Below are the code and all the weights of a small trained network. Each question names an input and a target symbol and asks about switching units off, where a switched-off unit gives its printed mean instead of its output.

import numpy as np


def w(rows, s, z=0):
    codes = np.array(rows[::2]) - 128.0
    scale = np.full(codes.shape[1], s)
    scale[-1] = z or s
    return codes * scale


def f(y):
    return np.maximum(y, 0)


def softmax(a):
    e = np.exp(a - a.max(-1, keepdims=True))
    return e / e.sum(-1, keepdims=True)


def log_softmax(a):
    a = a - a.max(-1, keepdims=True)
    return a - np.log(np.exp(a).sum(-1, keepdims=True))


def net(x, mask):
    ids = ['αβδεηθμσψω'.index(c) for c in x.split()]
    T = len(ids)
    res = E[ids] + P[:T]
    u = 0
    for l in range(2):
        q, k, v = (res @ M[l].T for M in (Q, K, V))
        z = softmax(np.where(np.tri(T) > 0, q @ k.T / 2**0.5, -1e9)) @ v
        res = res + np.where(mask[u], z, O[l][:, -1]) @ O[l][:, :-1]
        u += 1
        y = f(res @ A[l][:, :-1].T + A[l][:, -1])
        res = res + np.where(mask[u : u + 4], y, B[l][:, -1]) @ B[l][:, :-1]
        u += 4
    return log_softmax(res[-1] @ U[:, :-1].T + U[:, -1])


Q, K, V, O, A, B = {}, {}, {}, {}, {}, {}
E = w([
[141,71,106,59,164,208,149,88,130,31,133,163],'α',
[162,137,195,84,87,46,89,85,102,50,61,113],'β',
[149,106,219,79,88,178,89,170,111,133,95,152],'δ',
[152,75,187,38,97,117,115,171,144,113,92,105],'ε',
[104,120,207,149,131,133,100,166,130,88,116,151],'η',
[170,242,155,65,116,109,102,157,144,124,103,168],'θ',
[88,166,163,181,213,50,105,152,183,79,139,187],'μ',
[148,123,165,124,149,56,139,177,200,152,157,39],'σ',
[109,217,183,244,113,194,114,171,99,197,142,121],'ψ',
[17,38,168,134,159,140,239,180,88,156,67,105],'ω',
],0.011)
P = w([
[174,61,223,116,126,58,31,78,87,138,104,195],'0',
[129,97,198,106,146,114,48,124,188,147,28,160],'1',
[155,90,177,123,108,124,38,142,233,144,50,152],'2',
[93,102,199,110,96,46,144,140,128,155,146,202],'3',
[117,138,187,65,194,90,104,116,79,157,174,126],'4',
[70,180,168,96,206,150,99,135,160,89,45,85],'5',
[104,132,119,162,92,171,137,144,243,87,101,109],'6',
[45,173,151,124,62,124,198,164,154,65,192,142],'7',
[132,164,166,98,180,125,184,166,24,94,203,88],'8',
[137,173,157,103,131,136,177,220,102,36,148,122],'9',
[201,184,86,171,150,169,208,241,130,5,58,99],'10',
],0.011)
Q[0] = w([
[174,132,200,120,207,118,87,231,181,47,48,133],'0.h0',
[226,110,25,194,200,175,95,155,83,140,2,77],'0.h0',
],0.0095)
K[0] = w([
[122,187,121,183,114,115,232,238,80,77,226,85],'0.h0',
[255,52,123,123,110,63,130,161,32,130,166,224],'0.h0',
],0.0089)
V[0] = w([
[161,177,160,135,43,237,101,170,54,170,113,148],'0.h0',
[67,162,99,254,236,133,102,121,148,149,169,216],'0.h0',
],0.0075)
O[0] = w([
[63,178,206,71,111,161,162,26,210,134,176,76,3],'0.h0',
[254,85,155,168,219,84,211,120,165,156,92,180,200],'0.h0',
],0.0095,0.0021)
A[0] = w([
[112,146,143,111,254,138,54,132,125,96,128,120,158],'0.n0',
[77,101,80,125,120,91,198,115,81,228,193,151,53],'0.n1',
[211,120,35,66,147,220,145,124,141,96,229,107,26],'0.n2',
[212,100,80,190,173,104,153,134,107,181,122,119,3],'0.n3',
],0.0068,0.0028)
B[0] = w([
[170,116,175,85,12,98,167,158,72,145,227,163,254],'0.n0',
[138,123,121,208,91,176,96,149,254,46,32,108,139],'0.n1',
[90,150,192,175,160,63,67,101,122,157,33,104,145],'0.n2',
[52,187,132,68,42,202,83,77,117,115,125,23,219],'0.n3',
],0.006,0.0049)
Q[1] = w([
[117,131,174,80,181,98,152,123,11,182,166,109],'1.h0',
[49,155,213,143,137,90,170,218,135,111,25,110],'1.h0',
],0.011)
K[1] = w([
[138,111,61,182,25,152,143,125,255,94,98,161],'1.h0',
[122,151,53,118,148,184,234,141,104,77,156,104],'1.h0',
],0.0095)
V[1] = w([
[93,92,122,76,194,181,147,39,47,9,100,218],'1.h0',
[210,254,70,95,115,69,55,82,166,84,159,187],'1.h0',
],0.0063)
O[1] = w([
[137,115,132,96,5,110,178,129,88,161,156,163,99],'1.h0',
[69,123,181,132,141,131,185,196,76,133,43,75,2],'1.h0',
],0.012,0.0025)
A[1] = w([
[196,171,71,111,116,114,68,86,164,150,189,170,134],'1.n0',
[77,171,110,255,104,163,73,84,35,188,89,108,26],'1.n1',
[230,111,146,148,189,80,210,173,145,144,90,194,67],'1.n2',
[94,118,49,118,74,123,70,201,44,109,107,202,3],'1.n3',
],0.0079,0.0019)
B[1] = w([
[68,117,92,103,167,113,161,104,92,164,52,133,244],'1.n0',
[155,87,188,124,122,113,192,1,192,85,83,105,146],'1.n1',
[123,111,140,157,109,225,110,86,56,149,127,63,253],'1.n2',
[128,140,92,175,163,82,162,136,216,153,161,23,234],'1.n3',
],0.0096,0.0066)
U = w([
[193,137,129,118,62,101,185,126,133,195,172,128,94],'α',
[84,126,122,116,112,113,161,100,116,106,116,60,33],'β',
[107,155,119,106,73,172,60,78,106,94,174,119,118],'δ',
[108,149,85,102,96,174,46,80,136,106,190,48,85],'ε',
[226,108,163,119,99,99,105,154,130,41,149,254,253],'η',
[24,148,164,71,130,133,183,184,105,94,69,164,135],'θ',
[159,101,119,152,111,179,121,120,46,132,95,106,134],'μ',
[169,132,103,158,211,92,86,196,160,98,116,94,157],'σ',
[172,158,185,136,182,152,151,54,197,130,138,99,78],'ψ',
[111,117,69,109,154,114,147,81,126,168,98,150,159],'ω',
],0.007,0.0067)

Each question gives the input, a string of symbols that net reads in full, and the target symbol t.
The units are the heads (2 rows each of Q, K, V and O) and the neurons (one row each of A and B). Each row of codes is followed by its name. A weight is (code - 128) times the scale printed after its matrix; where a second scale follows, it is the last column's (O, A, B and U).
mask holds one flag per unit, layer by layer, with each layer's heads first. A switched-off unit (its flag False) gives its mean, the last column of its rows in O or B, instead of its output. The means were averaged over made-up inputs and are rounded, as every weight is.
A unit's drop is (log p(t) with every unit on - log p(t) with that unit switched off) / (log p(t) with every unit on - log p(t) with every unit switched off).
The circuit of an input: a set's keep is (log p(t) with only the set's units on - log p(t) with every unit switched off) / (log p(t) with every unit on - log p(t) with every unit switched off). Starting from all 10 units, units are removed one at a time, each time the one whose removal leaves the highest keep (on an exact tie, the one counted first), for as long as the keep stays at least 0.8.
circuit, biggest first: the units of the circuit, biggest drop first
unit that matters most: the unit with the biggest drop
k most important neurons: the k neurons with the biggest drops, biggest first
top k neurons in layer l: the k neurons of layer l with the biggest drops, biggest first
input α μ μ, target α: circuit, biggest first	[1.h0]
input σ σ α α β μ μ α, target μ: circuit, biggest first	[0.h0, 1.n2]
input η θ η α μ β, target α: 3 most important neurons	[0.n3, 0.n0, 1.n3]
input ω α σ β α η σ ω α α, target ω: 2 most important neurons	[1.n0, 0.n2]
input ε ψ η β ω θ, target ω: 2 most important neurons	[1.n0, 0.n1]
input θ ε σ σ σ ε μ α ω ω ψ, target ω: circuit, biggest first	[1.n0, 1.h0]
input η σ η θ, target σ: circuit, biggest first	[0.h0, 1.n3, 1.h0]
input δ μ ψ α θ θ, target α: circuit, biggest first	[1.h0, 0.n0]
input μ η α η μ α ψ θ α θ, target θ: circuit, biggest first	[0.n2, 1.h0]
input σ σ σ α ω σ ε θ, target σ: circuit, biggest first	[0.h0, 1.n3]
input θ ψ ψ ω ψ ε σ σ, target σ: circuit, biggest first	[1.h0, 1.n2]
input θ α σ σ β, target σ: circuit, biggest first	[0.h0, 1.h0, 1.n3, 1.n2]
input μ μ η ε θ ψ ψ θ θ α, target θ: circuit, biggest first	[1.h0, 0.h0, 1.n2]
input η β β δ δ η δ α η δ, target α: unit that matters most	1.h0
input δ ε ε θ η σ μ α, target σ: circuit, biggest first	[0.h0, 1.n3]
input β μ μ ω α ε, target ω: 2 most important neurons	[1.n0, 0.n2]
input ε σ ε δ δ α μ ψ, target α: 4 most important neurons	[0.n1, 1.n3, 1.n0, 1.n2]
input α ψ ψ η δ β σ ε β β, target ε: top 2 neurons in layer 1	[1.n3, 1.n0]
input θ ω ψ ψ ω μ, target ω: 3 most important neurons	[1.n0, 0.n1, 1.n3]
input ω μ ε σ θ η σ σ ω η ψ, target ω: 2 most important neurons	[1.n0, 0.n0]
input δ μ θ θ ε, target θ: most important neuron	[1.n3]
input σ η ω α ω δ μ ω μ β μ, target μ: 2 most important neurons	[1.n2, 0.n1]
